Here is a tiny trained network, its code and every weight. The questions are about switching its units off for an input and a class, where a switched-off unit gives its printed mean instead of its output.

import numpy as np


def w(rows, s, z=0):
    codes = np.array(rows[::2]) - 128.0
    scale = np.full(codes.shape[1], s)
    scale[-1] = z or s
    return codes * scale


def f(y):
    return np.maximum(y, 0)


def log_softmax(a):
    a = a - a.max(-1, keepdims=True)
    return a - np.log(np.exp(a).sum(-1, keepdims=True))


def net(x, mask):
    res = np.array(x, float).reshape(1, 6) / 4 @ E
    y = f(res @ A[0][:, :-1].T + A[0][:, -1])
    res = res + np.where(mask, y, B[0][:, -1]) @ B[0][:, :-1]
    return log_softmax(res[-1] @ U[:, :-1].T + U[:, -1])


A, B = {}, {}
E = w([
[74,161,115,61,217,119,212,153,189,74,99],'x0',
[36,143,107,153,58,129,220,80,31,183,169],'x1',
[68,102,82,161,120,173,173,135,149,80,86],'x2',
[59,135,74,72,44,38,163,2,21,154,14],'x3',
[122,208,116,57,109,109,71,67,197,48,209],'x4',
[102,161,129,160,218,158,199,51,142,199,223],'x5',
],0.0094)
A[0] = w([
[100,174,97,159,93,116,130,81,108,220,116,195],'neuron 1',
[161,140,94,62,120,111,94,183,245,37,162,250],'neuron 2',
[73,207,99,111,95,101,63,86,100,95,120,223],'neuron 3',
[126,61,163,132,117,143,151,209,170,90,76,237],'neuron 4',
[71,193,68,76,171,87,178,133,120,127,127,208],'neuron 5',
[109,105,144,189,68,151,179,106,68,171,213,157],'neuron 6',
[144,91,110,154,120,128,100,178,102,165,12,254],'neuron 7',
[150,139,118,199,215,147,104,187,174,124,167,170],'neuron 8',
[136,121,131,193,105,121,107,117,66,164,106,246],'neuron 9',
[157,141,119,142,183,197,137,204,116,125,114,213],'neuron 10',
],0.011,0.0027)
B[0] = w([
[78,148,84,77,73,90,153,106,109,190,142,211],'neuron 1',
[183,160,137,95,126,120,142,191,148,60,117,253],'neuron 2',
[142,151,95,70,102,105,120,120,92,116,171,202],'neuron 3',
[111,144,167,167,99,147,154,199,98,77,73,200],'neuron 4',
[95,174,158,137,149,133,194,88,100,66,168,190],'neuron 5',
[92,99,177,161,51,110,129,128,199,211,223,219],'neuron 6',
[139,65,103,213,150,76,143,107,6,113,125,220],'neuron 7',
[214,156,143,128,192,198,135,160,167,185,86,227],'neuron 8',
[139,56,92,101,102,123,106,125,94,206,119,202],'neuron 9',
[143,105,153,176,137,136,177,128,168,155,109,195],'neuron 10',
],0.011,0.02)
U = w([
[99,124,125,145,78,127,104,107,155,190,207,85],'0',
[52,185,139,85,190,140,203,51,99,107,159,103],'1',
[151,186,117,59,110,120,90,147,135,58,135,209],'2',
[123,73,142,207,157,133,156,165,87,116,88,94],'3',
[161,171,139,145,249,206,155,152,209,138,123,2],'4',
[159,101,91,124,124,94,56,62,77,167,88,238],'5',
],0.012,0.0015)

Each question gives the input, the list of numbers given to net, and the class t.
The units are the neurons (one row each of A and B). Each row of codes is followed by its name. A weight is (code - 128) times the scale printed after its matrix; where a second scale follows, it is the last column's (A, B and U).
mask holds one flag per neuron, in row order. A switched-off neuron (its flag False) gives its mean, the last column of its row in B, instead of its output. The means were averaged over made-up inputs and are rounded, as every weight is.
A unit's drop is (log p(t) with every unit on - log p(t) with that unit switched off) / (log p(t) with every unit on - log p(t) with every unit switched off).
The circuit of an input: a set's keep is (log p(t) with only the set's units on - log p(t) with every unit switched off) / (log p(t) with every unit on - log p(t) with every unit switched off). Starting from all 10 units, units are removed one at a time, each time the one whose removal leaves the highest keep (on an exact tie, the one counted first), for as long as the keep stays at least 0.8.
circuit, biggest first: the units of the circuit, biggest drop first
most important unit: the unit with the biggest drop
k most important neurons: the k neurons with the biggest drops, biggest first
drop of u: that unit's drop, to one decimal
input [3,4,-6,4,4,-5], class 1: most important unit : neuron 2
input [4,7,0,-2,-1,2], class 0: 2 most important neurons : [neuron 6; neuron 2]
input [-8,-3,-6,2,6,1], class 2: circuit, biggest first : [neuron 7; neuron 6]
input [-8,-1,4,-6,-2,0], class 4: 2 most important neurons : [neuron 8; neuron 1]
input [-6,-1,8,6,-8,4], class 5: 2 most important neurons : [neuron 7; neuron 9]
input [-7,-1,3,1,4,-2], class 5: 2 most important neurons : [neuron 6; neuron 2]
input [-7,6,2,5,3,-6], class 0: 2 most important neurons : [neuron 6; neuron 1]
input [-3,0,8,-3,2,-2], class 4: 2 most important neurons : [neuron 7; neuron 9]
input [1,6,-6,7,-2,-4], class 0: 3 most important neurons : [neuron 6; neuron 1; neuron 5]
input [-3,-8,-1,2,5,7], class 4: 2 most important neurons : [neuron 1; neuron 8]
input [2,-6,5,4,-3,7], class 1: 3 most important neurons : [neuron 8; neuron 2; neuron 5]
input [-5,0,7,-7,-5,1], class 4: 2 most important neurons : [neuron 8; neuron 1]
input [2,-5,-2,-7,-6,-5], class 4: 3 most important neurons : [neuron 8; neuron 2; neuron 9]
input [-8,-4,-2,-4,-7,6], class 4: circuit, biggest first : [neuron 8]
input [0,-3,-6,6,6,3], class 1: 2 most important neurons : [neuron 5; neuron 2]
input [-6,0,-8,-4,6,-1], class 2: drop of neuron 10 : 0.2
input [2,8,6,-6,-2,8], class 0: drop of neuron 6 : 5.5
input [1,4,3,6,-6,-2], class 5: drop of neuron 7 : 0.7
